cols: U M S Y T
175	186	92	146	134 = q_877
29	99	34	134	99 = q_767
168	134	34	99	56 = q_71
145	134	186	92	175 = q_586
down: 34	34 | S
perm: 186	92	146	134	175 | q_877
then: 34	99 | 56
perm: 56	168	134	34	99 | q_71
down: 186	99 | M
then: 134	34	99 | 56

cols: Q X R V C
106	154	117	152	189  q_231
152	106	117	189	154  q_641
106	154	117	152	188  q_71
101	100	101	132	179  q_915
117	188	130	182	151  q_360
155	152	106	117	188  q_699
key -> tag
154 -> q_488
117 -> q_735
152 -> q_41
101 -> q_811
join q_231 3:  | q_735
perm: 188	154	152	106	117 | q_71
down: 132	182 | V
perm: 106	117	152	155	188 | q_699
find: 117	188	130	182	151 | q_360
perm: 154	106	188	117	152 | q_71

cols: G E A P
158	89	105	161 -> q_877
147	78	75	127 -> q_231
78	74	90	14 -> q_699
perm: 90	14	78	74 | q_699
find: 74	90 | q_699
find: 78	75 | q_231
Table of tags by key:
126 -> q_452
14 -> q_295
127 -> q_772
79 -> q_353
15 -> q_39
78 -> q_659
161 -> q_313
join q_231 4:  | q_772
down: 127	14 | P

cols: N W Z D K H F J B
70	58	73	82	110	111	107	75	124 = q_915
58	74	48	64	105	133	79	76	129 = q_71
48	129	133	105	58	79	75	76	64 = q_360
39	115	149	83	126	88	160	85	108 = q_877
167	95	107	94	82	93	80	113	68 = q_278
149	83	126	88	157	85	15	83	65 = q_699
90	63	61	97	82	104	75	107	89 = q_231
67	107	76	81	121	124	95	120	95 = q_767
tags:
133 -> q_329
111 -> q_581
104 -> q_76
124 -> q_275
85 -> q_254
83 -> q_544
join q_699 6:  | q_254
find: 58	74	48	64	105	133	79	76	129 | q_71
find: 149	83	126	88	160	85 | q_877
find: 39	115	149	83	126	88	160	85	108 | q_877
perm: 129	76	79	133	105	64	48	74	58 | q_71
find: 149	83	126	88	157	85 | q_699
find: 75	107 | q_231

cols: muzet tovo Zuk rizos tusu gimuz rivez vulov
95	104	104	60	125	81	23	93  q_231
134	107	87	86	87	129	55	99  q_699
89	90	99	159	79	130	122	105  q_477
99	111	94	58	124	100	168	89  q_641
80	96	111	58	130	95	43	92  q_278
122	129	90	159	99	79	89	105  q_360
84	106	98	101	104	68	180	92  q_915
156	107	107	55	111	119	90	99  q_586
80	90	117	80	103	75	152	105  q_767
84	106	98	101	104	68	180	101  q_71
156	107	107	55	111	119	90	96  q_877
Table of tags by key:
152 -> q_834
129 -> q_547
90 -> q_885
join q_767 2:  | q_885
then: 80	103 | 75
down: 134	89 | muzet
perm: 79	130	122	105	89	90	99	159 | q_477
then: 99	111	94	58	124	100 | 168

cols: nole zani Tiz ter Satug non nitu tuk Mal
103	88	200	153	50	78	91	127	84 : q_641
143	106	139	97	143	111	108	83	165 : q_767
72	92	144	136	114	102	48	87	79 : q_877
134	108	133	106	152	58	88	79	111 : q_477
72	89	154	146	97	99	52	95	72 : q_915
69	90	149	138	106	101	50	90	75 : q_699
134	108	133	98	147	110	51	78	100 : q_231
98	100	127	110	155	112	65	73	121 : q_586
105	102	123	105	150	115	72	71	129 : q_360
76	85	169	152	79	88	58	106	72 : q_974
134	108	133	98	147	114	95	79	152 : q_71
down: 127	83	87	79	95	90	78	73	71	106 | tuk
then: 152	79	88	58	106 | 72
key -> tag
165 -> q_930
111 -> q_483
97 -> q_869
105 -> q_965
join q_767 4:  | q_869

cols: fatub ded vor gep Fonad
98	132	61	98	108  q_767
104	54	179	83	102  q_974
106	137	99	106	102  q_360
80	100	69	83	102  q_278
106	137	99	108	102  q_641
find: 80	100	69	83	102 | q_278
find: 106	137	99	106 | q_360

cols: dotug Keki kega Gom Los Buli loden
117	47	80	147	64	180	70  q_767
116	35	95	162	62	154	50  q_278
104	63	90	158	65	178	75  q_915
104	61	93	162	64	172	70  q_231
120	38	82	147	63	174	63  q_71
105	54	98	170	64	157	60  q_641
then: 147	63 | 174
down: 62	65	64 | Los

cols: Lalir pokub Falir Gemo gerun
180	97	152	50	187  q_915
97	180	134	181	65  q_231
180	97	119	164	48  q_278
find: 180	97	119	164	48 | q_278
down: 50	181 | Gemo
find: 180	97	152	50	187 | q_915
key -> tag
50 -> q_927
164 -> q_167
152 -> q_794
181 -> q_341
151 -> q_810
182 -> q_382
51 -> q_376
join q_915 4:  | q_927

cols: zep zove getub Tasav tavub zab tipa
95	55	180	96	70	75	113 = q_586
91	142	99	82	47	127	180 = q_767
108	90	142	99	82	47	93 = q_360
48	127	82	91	142	180	99 = q_641
find: 82	47	127	180 | q_767
Table of tags by key:
180 -> q_433
47 -> q_593
126 -> q_379
181 -> q_162
127 -> q_188
75 -> q_46
join q_641 6:  | q_433
then: 180	96	70	75 | 113
then: 55	180	96	70	75 | 113
find: 90	142	99	82	47 | q_360
down: 90	127 | zove
perm: 180	127	47	82	99	142	91 | q_767

